Below are the code and all the weights of a small trained network. Each question names an input and a class and asks about switching units off, where a switched-off unit gives its printed mean instead of its output.

import numpy as np


def w(rows, s, z=0):
    codes = np.array(rows[::2]) - 128.0
    scale = np.full(codes.shape[1], s)
    scale[-1] = z or s
    return codes * scale


def f(y):
    return np.maximum(y, 0)


def log_softmax(a):
    a = a - a.max(-1, keepdims=True)
    return a - np.log(np.exp(a).sum(-1, keepdims=True))


def net(x, mask):
    res = np.array(x, float).reshape(1, 6) / 4 @ E
    y = f(res @ A[0][:, :-1].T + A[0][:, -1])
    res = res + np.where(mask, y, B[0][:, -1]) @ B[0][:, :-1]
    return log_softmax(res[-1] @ U[:, :-1].T + U[:, -1])


A, B = {}, {}
E = w([
[18,194,234,164,157,122,40,171,9,145,9,8],'x0',
[114,49,60,16,236,51,48,49,57,188,174,104],'x1',
[53,78,87,180,92,26,245,41,47,54,38,180],'x2',
[21,223,54,204,45,188,2,38,135,227,77,203],'x3',
[117,97,118,133,131,133,122,144,142,126,115,120],'x4',
[124,126,145,138,125,123,117,117,134,125,148,127],'x5',
],0.0052)
A[0] = w([
[20,233,11,207,10,167,7,24,195,244,96,236,132],'N0',
[152,125,167,209,88,161,158,207,155,67,102,136,23],'N1',
[97,62,43,211,80,54,224,51,78,60,92,202,96],'N2',
[211,168,130,92,152,253,9,225,248,226,251,93,76],'N3',
[222,86,65,120,89,149,180,124,221,98,228,238,108],'N4',
[202,92,14,149,114,122,176,56,200,164,224,251,28],'N5',
[185,186,169,242,39,209,189,189,212,107,92,170,48],'N6',
[110,95,57,1,239,47,53,50,82,196,166,122,8],'N7',
[108,174,165,199,39,182,174,153,159,85,117,135,3],'N8',
],0.0044,0.0037)
B[0] = w([
[163,164,79,40,189,30,231,222,216,134,167,52,254],'N0',
[207,68,59,150,47,57,48,84,155,154,204,111,158],'N1',
[69,140,75,66,118,242,156,26,158,68,104,176,195],'N2',
[44,128,99,84,132,254,176,7,168,27,43,211,245],'N3',
[85,191,212,199,194,102,104,200,41,156,55,55,215],'N4',
[84,206,212,252,142,111,67,183,32,193,35,48,202],'N5',
[211,49,72,126,50,102,32,85,109,173,205,141,181],'N6',
[216,55,87,175,36,115,11,55,127,197,220,151,198],'N7',
[221,49,96,187,61,99,41,72,129,194,164,155,157],'N8',
],0.0055,0.0083)
U = w([
[233,43,60,185,25,96,1,43,121,220,242,177,1],'0',
[33,217,224,244,152,139,38,206,27,211,17,39,47],'1',
[41,123,66,56,122,241,160,10,183,34,67,239,20],'2',
[149,119,102,98,159,112,144,146,140,145,136,120,243],'3',
[207,106,96,30,191,27,236,239,217,101,217,71,83],'4',
[122,111,123,113,135,124,127,144,127,139,173,175,227],'5',
],0.0056,0.0042)

Each question gives the input, the list of numbers given to net, and the class t.
The units are the neurons (one row each of A and B). Each row of codes is followed by its name. A weight is (code - 128) times the scale printed after its matrix; where a second scale follows, it is the last column's (A, B and U).
mask holds one flag per neuron, in row order. A switched-off neuron (its flag False) gives its mean, the last column of its row in B, instead of its output. The means were averaged over made-up inputs and are rounded, as every weight is.
A unit's drop is (log p(t) with every unit on - log p(t) with that unit switched off) / (log p(t) with every unit on - log p(t) with every unit switched off).
The circuit of an input: a set's keep is (log p(t) with only the set's units on - log p(t) with every unit switched off) / (log p(t) with every unit on - log p(t) with every unit switched off). Starting from all 9 units, units are removed one at a time, each time the one whose removal leaves the highest keep (on an exact tie, the one counted first), for as long as the keep stays at least 0.8.
circuit, biggest first: the units of the circuit, biggest drop first
most important unit: the unit with the biggest drop
k most important neurons: the k neurons with the biggest drops, biggest first
drop when u is switched off: that unit's drop, to one decimal
input [-7,1,7,7,6,-2], class 1: 3 most important neurons => [N5 N4 N3]
input [-3,-5,-1,2,2,-4], class 0: 2 most important neurons => [N6 N8]
input [0,-6,-7,6,4,5], class 2: 2 most important neurons => [N3 N7]
input [-8,-7,4,-3,0,0], class 1: most important unit => N4
input [6,3,-7,5,-8,-3], class 3: 4 most important neurons => [N0 N2 N5 N4]
input [-8,-5,-7,-7,8,-8], class 1: circuit, biggest first => [N4 N5]
input [-7,-2,4,-4,-5,-3], class 1: circuit, biggest first => [N4 N5]
input [5,0,-8,-8,-1,3], class 2: circuit, biggest first => [N3 N0]
input [-5,-7,1,4,-4,-5], class 0: 2 most important neurons => [N6 N8]
input [6,6,-7,5,8,-6], class 3: circuit, biggest first => [N0 N5]
input [-4,-6,5,-1,5,-6], class 0: 2 most important neurons => [N6 N3]
input [2,-8,-8,-7,2,7], class 0: circuit, biggest first => [N6 N1]
input [-6,4,3,7,7,-3], class 3: 2 most important neurons => [N0 N5]
input [6,6,3,5,0,2], class 0: 2 most important neurons => [N7 N4]
input [-5,7,8,-7,-1,-3], class 2: most important unit => N2
input [-6,-4,-4,5,4,4], class 1: 2 most important neurons => [N5 N4]
input [-2,-5,-4,-3,5,-2], class 0: 2 most important neurons => [N6 N0]
input [-6,-8,-3,-4,2,7], class 0: 4 most important neurons => [N6 N1 N8 N0]
input [-8,5,6,-6,-1,4], class 1: circuit, biggest first => [N5 N4]
input [-2,-5,-6,3,1,-1], class 2: 3 most important neurons => [N3 N7 N5]
input [6,5,8,1,3,-7], class 2: circuit, biggest first => [N2]
input [-6,-5,1,5,0,-2], class 1: 3 most important neurons => [N5 N4 N7]
input [-8,-8,-8,-7,-1,-8], class 0: 4 most important neurons => [N6 N1 N0 N8]
input [2,-4,0,-2,0,3], class 0: 2 most important neurons => [N0 N4]
input [5,1,2,8,7,-2], class 4: drop when N5 is switched off => 0.1
input [7,-1,8,-5,-6,6], class 2: drop when N4 is switched off => 0.5
input [-8,4,-4,-3,-4,6], class 1: drop when N5 is switched off => 0.3
input [1,-6,5,6,-8,-7], class 3: drop when N3 is switched off => 0.4
input [3,-3,0,3,-3,4], class 5: circuit, biggest first => [N5]
